Facts:
dekluzur | ε zigruku | φ 794 | χ latro | δ b
neskik | χ vatabek plepluzis buskem zabun | δ a
brotem | φ 478 | χ falar | δ c
luskur | φ 717 | χ zabun | δ a
klusten | χ grapotor | δ b
vatabek | φ 683 | χ zonas giba | δ d
zeluk | δ a
fizavo | ε vokla | φ 574 | δ a
rumitris | ε skekur | φ 253 | δ a
suflafi | ε reklik | φ 794 | δ b
fali | ε tegrevin | φ 574 | δ b
stakler | ε zoflas | φ 717 | δ a
grapotor | ε grifiskin | φ 574 | χ doma | δ a
lafusta | ε lurem | φ 253 | δ b
stuflam | χ fali netam brafer dregul | δ a
deklar | ε skinol | φ 794 | χ zeluk | δ b
braklu | χ falar | δ c
kunukir | ε zelos | φ 574 | δ b
koni | φ 683 | δ c
vastoti | φ 794 | δ a
tegrevin | ε stiplus | φ 574 | χ stiplus | δ b
dregul | φ 574 | δ a
dufe | φ 683 | χ zonas | δ a
flurul | φ 478 | χ vokla latro braklu | δ a
viflon | φ 449 | δ a
drubrun | ε briskubrir | χ kelak zigruku | δ a
kati | φ 478 | δ d
lifim | ε fibulal | φ 574 | δ a
zigruku | ε seklal | φ 478 | χ plalom zabun | δ b
briskubrir | ε flonir | φ 574 | χ stupi plepluzis luskur | δ b
doplin | φ 574 | δ b
latro | ε lifim | φ 478 | χ roklem briskubrir | δ b
deplik | φ 449 | δ a
zibrul | φ 683 | χ fizavo | δ c
tirik | χ grapotor | δ a
drigol | χ plalom | δ d
lastu | φ 449 | δ a
roklem | ε neskik | φ 478 | χ giba | δ a
butru | ε pidran | δ a
klostebe | χ vatabek neskik | δ a
tuvine | χ luskur | δ d
nila | ε dila | φ 717 | χ mito netam | δ a
gepa | ε doma | φ 717 | δ b
keber | ε stakler | φ 574 | δ a
skinol | φ 449 | χ briskubrir | δ c
nemi | δ b
stiplus | ε mito | φ 683 | δ b
doma | ε kunukir | δ a
rivun | φ 794 | χ braklu | δ d
trofluvom | φ 794 | χ dregul | δ a
fegrom | φ 574 | δ a
drovokle | δ a
dostur | ε flito | φ 449 | δ c
grifiskin | ε latro | φ 794 | χ dufe zabun | δ a
zabun | χ giba grubre | δ a
sepluvar | φ 478 | χ fuba | δ a
skizin | φ 683 | δ d
stupi | φ 449 | δ a
fuba | φ 683 | χ vokla | δ a
ganer | ε sketogrer | φ 717 | δ a
ganek | φ 574 | χ skugras flito | δ a
grodrebren | φ 717 | δ d
skikle | φ 717 | χ didosak | δ c
plepluzis | φ 478 | δ b
tromo | ε rumitris | δ a
buskem | φ 717 | δ c
tuvufu | ε deklar | φ 717 | δ c
gomus | ε suflafi | φ 253 | δ a
rufom | φ 574 | χ skizin | δ c
sustes | φ 794 | χ klostebe | δ a
zelos | δ a
mobuk | ε lafusta | χ brotem | δ a
zonas | δ a
falar | δ a
mito | φ 574 | χ brotem | δ a
broze | ε kipes | φ 449 | χ breve | δ c
seklal | ε gepa | δ d
trami | ε dregul | φ 449 | χ zoflas flito breve | δ b
skugras | ε klusu | φ 717 | δ a
stetek | φ 253 | χ fali grapotor | δ c
bidin | ε bakun | φ 794 | δ a
rimas | φ 683 | δ d
rigom | ε tromo | φ 574 | δ d
ruskon | ε butru | δ b
mevar | φ 717 | χ stiplus | δ a
kotigas | φ 253 | δ b
kelak | δ b
skerum | φ 574 | δ a
grisko | φ 574 | δ b
bakun | ε grubre | φ 683 | δ b
giba | ε tramol | φ 574 | χ pidran | δ d
flito | ε drubrun | φ 717 | δ d
brafer | ε grovogri | φ 253 | δ b
sketogrer | φ 449 | δ c
studoflos | φ 449 | δ a
breve | ε fegrom | φ 574 | δ b
netam | δ a
flonir | φ 478 | δ c
zoflas | ε giba | φ 253 | χ roklem | δ a
skekur | ε roklem | φ 574 | χ klostebe flito | δ b
pliskem | φ 683 | δ c
mubrus | φ 253 | δ a
grubre | φ 794 | χ kunukir | δ a
pidran | ε dekluzur | χ grubre | δ c
lurem | φ 253 | δ b
drokli | ε pitem | φ 683 | χ giba briskubrir | δ c
dila | ε deplik | χ mobuk skinol | δ a
tramol | ε doplin | φ 253 | χ roklem skekur | δ c
pitem | ε skeplim | φ 574 | δ a
skeplim | ε studoflos | φ 478 | χ zigruku | δ c
nugrovem | ε tuvufu | φ 717 | δ a
grovogri | φ 478 | χ nemi | δ b
fibulal | ε skikle | φ 253 | δ d
plalom | ε mobuk | φ 574 | δ a
bribril | ε niflum | φ 449 | δ a
netil | ε breve | φ 478 | δ b
didosak | ε sugren | φ 449 | δ a
niflum | ε fali | φ 478 | χ grisko | δ c
plepin | ε broze | φ 253 | χ lastu pitem | δ a
vokla | ε sepluvar | φ 574 | δ b
sugren | ε sustes | φ 478 | δ a
kipes | φ 683 | δ a
deba | φ 478 | δ a
deklu | φ 478 | χ kipes | δ c
reklik | ε stuflam | φ 574 | δ a
skira | φ 478 | δ c
klavigrom | ε gomus | φ 794 | δ b
klusu | ε vastoti | φ 253 | χ drubrun | δ a

Known rows:
kati: [  5   1   4  14 -16  -4   6   4   4   1 -12  -1  16 -16  -3   4   6  14
   0   0   5  -3  -7  -6  -6   4   6  -7  -2  -9  -2  -3  11 -12  12   4
  -7 -14   1   7   0  -8  -2  -5]
mobuk: [ 17  12  -1   6  -4  -2  16   1   6  -6 -14 -12  -1 -33 -14 -14 -18  -6
   9   9  -3 -15  13  -8   2 -11  28  -4  -1   0  -4  -7   9 -12   7  10
  -2  16  26  -6  13 -25  23 -13]
nila: [ 23  16  -5 -19  -1   9  10   8  23  11 -15  -1 -13 -14  -1  -5 -13  -3
  -5   2  26 -32  16  -3   3  -5  19  -8  14 -10  12   2  16 -19 -11  11
  -3   7  11 -16   5 -20  22  -4]
grifiskin: [  7   1  -8   3   5  -9   4  -2  -1 -13  12   6  -1  21  15  10  -5   5
   1   1   7 -20  -3   6   4  -4  -3  -2  22   1  13  23  -4 -21  -7   8
   3  12   1 -14  -9   6  12 -10]
stupi: [  0 -11  -5   0   0 -10   9  -1   7 -18   6   9  -4  -3   4  12  -2   2
  13   1  -9  -9  -8  -8  -9  -4   9   0  12  11 -11  21 -15 -12   0   6
 -18   8  15   2  -9   6  14  -3]
tramol: [-10 -21 -11  15   1 -14  -2   5 -19 -14   1  -5  -4  22  11   1  12   6
  12 -11  -7  -2  -8   3  -3   0 -17  -4  17 -15   0  14  -1  -7 -13 -13
  -7  -4  13   5 -35 -20  13   7]
klavigrom: [ 15  25  15  10 -14  -9   6   9  14   0   0  -2  10  -4   6   8   0  13
  -9  -2  15 -18  -2   1  -1   2   9  -8  -5  -5   8   7  11 -16  19   7
  -3  -4  -6  -3  28  -1  -7 -11]
doplin: [-16  -1  -5  20 -11  11  -5  -1  -4  -1   5  -4  -4 -14 -13  -1  26   0
   9 -12 -16  15  -4  -3 -12  10  -6  -8   1 -12 -14 -10  -5  13  -1 -13
 -12  -9   2  28 -34 -21   1  11]
rufom: [  7   1   7  -1  -2  -4   3   7   5  -1  -5  13   3  -2  -3   0  14  21
  -8  -9   1 -12  -4   5  -4   7   3 -12   1 -13   2   2  12  -5  -2   0
   1  -6  -2   6   4 -22   1   6]
koni: [  3   0   7  -1  -5  -4   4   8   7   0  -3   0   4 -12 -10   6  13  18
  -5 -19  -6  -9  -7   1  -6   6   5 -13  -3  -7 -10   3   7   2   8   7
  -4  -7  -1   6   4 -21   0   9]
buskem: [ -3  -6   6  28 -11 -12   7   6   9 -19  -2   9   4  10   7  18   5   0
  11  -3  -2 -10 -13 -12  -9  -3   7 -12   2   5  -6  23  -8  -8  -4   6
 -15  -1   4  -2  -5   7   3  -4]
breve: [  1   4  11   2 -17 -14   8   9  12  -7   4  -7   7  -9   3  11   7  19
   4 -14  -3  -8 -17  -1  -5   1   4  -4  -7   7 -11  19   1  -9  18   9
 -16  -6  -3  -1   9   6  -4  -8]
grovogri: [ 12   6   6   5 -11 -11  10   9  -1   1  -8  -2  11  -7   3  -1   5  21
  -9  -8  11 -11  -2   9   3   3   1  -7  -1 -15   9  -5  16 -17  17   5
  -4 -12   5  -1  12 -11  -1  -2]
bakun: [  7   7   7  -6  -7  -5   7   8  10   4  -4 -17   7 -13  -4   0  11  22
  -1 -15   2  -9  -8   2   0   3   4 -11  -9  -4  -6   3  14  -6  19   8
 -10  -1  -1  -2  13 -11  -3  -1]
rigom: [ 12  11  11  -7 -15 -13   4   7  17  10  -8 -14  10 -19   0   8   5  19
  -4  -9  13 -18  -9   2  -3   6   4 -16  -5  -2   2   8  20 -12  21  12
  -6  -7  -9   0  20  -8  -8 -22]
netam: [  5   3  -4   8 -15  17  10  10  21   4 -10  -3  -7 -40 -15   6  -6 -18
   0  -1   0 -15   0 -23  -7  -9  27   3  10  -6 -12 -15  -8  -8   7  15
 -21   1  24  -9  -8 -10  17  22]
nemi: [  4   4   5  29 -17  -4  10   7   2  -7  -2  -8  19 -19 -10   2   7   6
  -4  -1  -8   1 -12  -3  -2   0  12  -8  -6  -7  -9  -9   1  -4  28   8
  -8  -9   7   2  11 -10  -1   9]
seklal: [ -9  -6  -9  44 -19  12  -3  -4 -16  -5  -2 -13   8 -15 -11   1  18  -9
   7  -1 -17  11  -9  -6  -6   2  -2 -10   2 -22  -9 -17   1   7   8  -4
  -8  -3   5  21 -31 -23   1  10]
giba: [ -9 -16  -3  23 -15 -13  -3   6   3 -13   2 -13  -3   2   8  19  11   0
  26 -11  -9  -1 -22 -20 -13  -2  -5  -5   1  10 -20  26 -11   1  10  -1
 -22  -1  -2  11 -22   6  -1 -12]
ganer: [ 14  16   8  -4  -6  -5  13   2  12  -8   6  21   6 -13   3   9  -4  15
 -13   5  10 -28   1  13  -2  -1  15  -7   1   2   4   4   9 -20   7  19
  -4  -2   4  -6  14   2   4  -3]

Rows:
No name comes twice in this set of rows, the named rows included.
[  1  -8  -7 -13  -8   9  -1  21  11  19 -22   0  -4  -7   3   5   8   8
 -12 -19  22 -20  -1 -10   1   6  -6  -9  21 -30   4  -2   3 -12  -2   0
 -18 -16  10  -8 -16 -24  12  31] | stetek
[ -4   3  -7  30  -5  -6   1   2  -4 -10   3  -8  -5  22  13   2  11  -8
  20  -3  -1  -2  -4  -8   0   0 -12 -10   9  -4   2  14  -2  -5  -3 -15
  -8   8   4   5 -17  -7   9  -8] | dekluzur
[  7   6   4 -15 -28  -4   4  28  31  20 -17 -13   3 -33   1   7  -2   8
  -3 -16  24 -18  -5 -11  -3   1  16   1   4  -4  -5   4   5 -14  17   7
 -30 -21   7 -15  12  -1   4   5] | brafer
[-13 -10 -10  36 -15  -7   0   3 -12 -14   1  -3   2   9   8   8  12  -3
  15 -10  -9   8 -13  -5  -4  -2  -8  -3   7  -1 -10   9 -11  -7   0 -10
 -20  -7  12   6 -34  -1   7  10] | zigruku
[-21 -13 -26  34 -13  44  -6  -4 -10  -5  15   8  -8 -28 -22   9  21 -26
   1  -3 -24  12  -4  -7 -15  -2   3   4  16 -21 -19 -33 -27  13  -6  -4
 -18 -13  18  24 -66 -22  11  50] | doma
[ 12  10  11   1 -14 -19   9  14   3   1  -9  -1  18 -17   2  -2  -1  25
  -6  -7  13 -12  -4   7   0   1  10  -3  -4  -5   6   2  13 -17  21  12
  -8 -13   2 -11  23   1  -3  -8] | netil
[ -2 -25  -5  15  -3 -12   4   1   7  -8  -9 -14   2  10   6  16  14  11
  20 -11  -4  -6 -20 -12  -4   0  -8 -14   3   5 -11  21   5  -8  15   7
 -10   5   0  -7 -10  -3   4  -8] | vatabek
[-27 -15 -31  54  -8  40  -5 -20 -28 -16  18   7 -14 -18 -24  -3  26 -28
   9   2 -44  27  -2   1 -15   1  -5   1  13 -21 -18 -38 -28  18 -20 -19
  -6  -7  23  45 -78 -33  14  41] | zelos
[  2  -8   2  14  -5 -19   3   8 -10 -13  -4  -5   8  15  14   6   5  12
   0 -11   5 -11  -9   5   2  -2  -5  -3  10 -12   3  15   0 -13  -5  -1
 -11  -6   9  -5  -9  -5   6  -2] | skeplim
[ -3   9   0  -5 -24  19  -2  24  31  19  -9 -10  -5 -35  -4  13  12  -2
   2 -19  12 -12  -6 -20 -13   3  12  -6   8  -7 -17  -1  -2   2  14   5
 -34 -16   2  -2  -9  -9   3  22] | fali
[  0   3  -4   5  -8   0  -4   2  -1   5   3  -1   2  -4  -5  -5  20  14
   2 -14  -3   0   0   9  -3   7  -6  -8  -1 -11   2  -6   9   0   8  -9
  -2  -8   1  17  -7 -23  -1   8] | tegrevin
[ 18  20   2  18 -11  -2   3   4  14   7 -28 -14  -1 -12  -6 -17  -6  -5
  17  10   7  -5  16 -25  -7   3  10 -16  -3 -12   5   1  19  -5  -8 -14
   5   6   6  19   5 -28  13 -26] | rivun
[  1 -14  -5 -10   7  -8  11  -7   4 -16   7   7  -4   0  -1  12   7  11
   6  -8 -10 -14  -9  -2  -3  -3   4  -2   9   5 -10  17  -5  -8   4  13
 -11  10   9  -6 -12  -2  13   6] | dufe

The same elements again, as new rows of numbers:
Known rows:
grifiskin: [  7   3 -15  -6  -7  -9 -19  12 -53   7 -27 -12  -4 -15]
flonir: [  4 -19  40  28  25  -5   9  -8 -55  56 -45  -3  -4   2]
briskubrir: [  5  -4  21   6  27 -13 -19  -2 -39  53 -20  -7 -28 -31]
klostebe: [  8  -7 -11 -15   6   2  -9  17 -45  28 -28 -15 -12 -19]
lifim: [  8 -15  21  13  13 -12   6  14 -62  16 -40   7   4   0]
nugrovem: [-11 -18   5  12   3 -18   3  12 -67 -29 -31   2   0   0]
giba: [ 23   2   1 -13  14  -2 -18  20 -62  28 -25  -5 -24 -31]
netil: [-26 -17  -1  36  14 -29  -6   1 -54  -4 -29   0   0   3]
breve: [ -7 -13  11  16  26 -18 -14  -1 -50  36 -37  -1  -9 -24]
stuflam: [ 22 -13  58  19  17 -14  18  11 -42  26  -7  -3 -28  12]
netam: [  2 -10  27  14  16 -12  19  25 -34   0  -5  -7 -34  19]
pliskem: [-11 -16   3  31  19  -8   9   4 -40  24 -44 -13  -2   7]
ruskon: [-24 -18  -1  38  12 -31  -8   2 -52  -4 -32  -3   2   0]
zigruku: [ -8 -14   2  17  16 -12 -18  -3 -54  40 -35 -11  -5 -25]
vokla: [ -6  -5  23  18  28 -26 -10   0 -39  29 -18  -2 -25 -15]
grovogri: [  3 -30  38  35  31 -10   7  -2 -53  62 -42  -5  -1  -6]
lastu: [ -6 -32  12   7   5   4  17  17 -67  12 -28  -5   3   2]
lurem: [  4 -26  41  29  31 -11   7  -1 -55  59 -41   0  -4  -9]
deklu: [-17 -17  11  23  25  -6  11   3 -50  30 -39  -4  -3   6]
deplik: [ 16 -30  41  10   6   4  18   6 -70  38 -28  -7  -2  -5]

Rows:
No name comes twice in this set of rows, the named rows included.
[-20 -13  10  29  13 -18   0  -3 -57   4 -39  -1   3   2] | niflum
[-18 -19  19  25  18 -16   2  -5 -58   7 -37  -2  -8  -7] | tuvufu
[ -4 -26  10   7  16   0  18  19 -63   5 -35   0  -1   0] | mevar
[ 11 -10 -12   2  14   7   0  30 -64  20 -33 -13  -7 -12] | drigol
[  6  -8  -7  -2   7  -6  -9  21 -73   0 -20  -8 -17 -26] | flito
[ 23  -6  54   5  22 -14  10  12 -40  34 -12   3 -32   2] | mito
[ 15 -14  13  21  12  -7   7  22 -74   8 -31  -5  -5   0] | seklal
[ -6  -1  10   8  16 -25 -21  -4 -38  35 -13 -11 -29 -24] | latro
[-10  -5  15  17  11 -32   8  19 -49 -36 -17  10 -14  18] | grapotor
[  6 -11  43   2  17  -1  -5 -12 -47  62  -8 -18 -37 -24] | skinol
[-16 -14  40  37  30 -38   6   3 -37  10 -14   7 -28   8] | fali
[ 13 -19  29  11  16  -6  10  14 -61  24 -42   6   4  -3] | reklik
[ 24  -3  16 -14   6  -2 -11   9 -54  43 -24 -10 -17 -25] | roklem
[ -7 -11  -8   0  -2 -13  -7  12 -61 -21 -25  -4  -8 -19] | skugras

